Below are the code and all the weights of a small trained network. Each question names an input and a class and asks about switching units off, where a switched-off unit gives its printed mean instead of its output.

import numpy as np


def w(rows, s, z=0):
    codes = np.array(rows[::2]) - 128.0
    scale = np.full(codes.shape[1], s)
    scale[-1] = z or s
    return codes * scale


def norm(h):
    return h / np.sqrt((h * h).mean(-1, keepdims=True) + 1e-5)


def f(y):
    return np.maximum(y, 0)


def log_softmax(a):
    a = a - a.max(-1, keepdims=True)
    return a - np.log(np.exp(a).sum(-1, keepdims=True))


def net(x, mask):
    res = np.array(x, float).reshape(1, 6) / 4 @ E
    u = 0
    for l in range(4):
        y = f(norm(res) @ A[l][:, :-1].T + A[l][:, -1])
        res = res + np.where(mask[u : u + 3], y, B[l][:, -1]) @ B[l][:, :-1]
        u += 3
    return log_softmax(norm(res)[-1] @ U[:, :-1].T + U[:, -1])


A, B = {}, {}
E = w([
[71,159,117,124,46,84,122,147,133,147],'x0',
[155,126,110,158,96,189,90,160,86,138],'x1',
[139,69,146,168,95,124,88,72,203,180],'x2',
[108,138,105,96,140,130,55,80,104,109],'x3',
[97,71,254,89,115,129,109,143,70,122],'x4',
[114,82,111,116,99,150,117,162,172,40],'x5',
],0.0043)
A[0] = w([
[200,59,122,115,251,173,113,105,141,108,13],'0.n0',
[97,153,105,67,148,143,42,60,117,101,2],'0.n1',
[68,96,149,61,185,3,241,3,189,73,23],'0.n2',
],0.004,0.0049)
B[0] = w([
[45,122,168,189,162,204,178,106,146,157,187],'0.n0',
[58,29,88,199,146,29,36,24,26,76,149],'0.n1',
[128,175,153,167,151,158,10,254,136,199,255],'0.n2',
],0.0074,0.0017)
A[1] = w([
[78,161,148,163,107,144,146,107,123,152,254],'1.n0',
[171,118,108,208,45,246,76,156,46,145,37],'1.n1',
[128,84,108,180,119,169,62,175,167,2,34],'1.n2',
],0.0045)
B[1] = w([
[125,72,60,122,155,132,132,121,70,64,255],'1.n0',
[103,189,178,149,195,66,41,209,185,172,174],'1.n1',
[93,87,125,3,159,77,186,122,179,209,171],'1.n2',
],0.0063,0.0051)
A[2] = w([
[153,88,189,182,59,155,68,27,241,195,56],'2.n0',
[189,139,188,189,84,127,254,220,169,155,5],'2.n1',
[87,146,174,104,111,172,134,126,96,139,206],'2.n2',
],0.0056,0.0027)
B[2] = w([
[126,220,112,72,171,102,199,213,6,37,252],'2.n0',
[106,52,96,134,147,64,2,43,77,92,193],'2.n1',
[204,158,91,144,113,154,129,105,205,87,242],'2.n2',
],0.0071,0.0025)
A[3] = w([
[121,107,254,99,90,147,111,120,88,114,35],'3.n0',
[46,170,116,136,2,79,118,131,111,142,6],'3.n1',
[163,179,145,158,134,119,131,70,49,211,60],'3.n2',
],0.0072,0.0019)
B[3] = w([
[150,215,3,194,80,102,160,85,173,202,255],'3.n0',
[175,84,235,177,213,221,165,80,119,161,241],'3.n1',
[73,56,178,54,31,132,143,156,215,104,248],'3.n2',
],0.0072,0.0026)
U = w([
[119,194,168,158,170,116,37,240,168,208,251],'0',
[150,199,129,82,128,109,200,173,20,36,41],'1',
[181,197,9,184,81,138,163,54,204,157,99],'2',
[122,78,197,184,198,239,183,79,131,139,114],'3',
[55,38,146,19,59,116,166,152,210,137,54],'4',
[107,61,103,161,120,54,37,50,59,99,172],'5',
],0.014,0.003)

Each question gives the input, the list of numbers given to net, and the class t.
The units are the neurons (one row each of A and B). Each row of codes is followed by its name. A weight is (code - 128) times the scale printed after its matrix; where a second scale follows, it is the last column's (A, B and U).
mask holds one flag per neuron, layer by layer. A switched-off neuron (its flag False) gives its mean, the last column of its row in B, instead of its output. The means were averaged over made-up inputs and are rounded, as every weight is.
A unit's drop is (log p(t) with every unit on - log p(t) with that unit switched off) / (log p(t) with every unit on - log p(t) with every unit switched off).
The circuit of an input: a set's keep is (log p(t) with only the set's units on - log p(t) with every unit switched off) / (log p(t) with every unit on - log p(t) with every unit switched off). Starting from all 12 units, units are removed one at a time, each time the one whose removal leaves the highest keep (on an exact tie, the one counted first), for as long as the keep stays at least 0.8.
circuit, biggest first: the units of the circuit, biggest drop first
k most important neurons: the k neurons with the biggest drops, biggest first
k most important neurons of layer l: the k neurons of layer l with the biggest drops, biggest first
input [2,-2,8,4,-2,-5], class 1: circuit, biggest first : 2.n0
input [7,1,-6,3,-4,-3], class 3: circuit, biggest first : 3.n1, 2.n0
input [0,-6,-1,-3,-6,-8], class 4: circuit, biggest first : 3.n2, 3.n0
input [8,4,-6,0,0,4], class 3: 2 most important neurons : 3.n1, 2.n0
input [-3,-1,2,-2,-5,-6], class 4: 2 most important neurons of layer 3 : 3.n2, 3.n0
input [-5,-2,6,1,-6,-3], class 1: circuit, biggest first : 2.n0, 3.n0
input [-1,-7,-7,4,-3,5], class 0: 2 most important neurons : 0.n2, 2.n0
input [-6,-3,-3,8,-7,-3], class 5: 2 most important neurons : 0.n1, 3.n0
input [2,0,-3,-6,-5,-2], class 5: 2 most important neurons : 2.n1, 3.n0
input [6,5,-5,8,-2,1], class 5: 3 most important neurons : 0.n1, 2.n0, 0.n2
input [5,-7,5,-8,-7,-8], class 4: 3 most important neurons : 3.n2, 3.n0, 2.n2
input [-2,4,-4,7,-5,-7], class 4: circuit, biggest first : 3.n2, 2.n0, 3.n0
input [0,3,-5,4,7,-4], class 2: circuit, biggest first : 3.n0, 2.n0
input [-4,8,-1,5,-7,-3], class 0: circuit, biggest first : 1.n1
input [0,-6,0,-8,-4,3], class 5: 2 most important neurons : 2.n1, 1.n1
input [1,3,-2,2,1,-5], class 4: 2 most important neurons : 3.n2, 0.n2
input [8,1,-7,7,-2,-4], class 3: 2 most important neurons : 3.n1, 2.n0
input [3,-5,-6,7,-3,-7], class 4: circuit, biggest first : 3.n2, 2.n0
input [-6,-5,-4,6,4,1], class 3: 2 most important neurons of layer 1 : 1.n1, 1.n0
input [-6,-2,-2,4,-1,6], class 3: 2 most important neurons : 0.n0, 3.n2
input [0,4,-5,2,3,8], class 4: circuit, biggest first : 1.n2
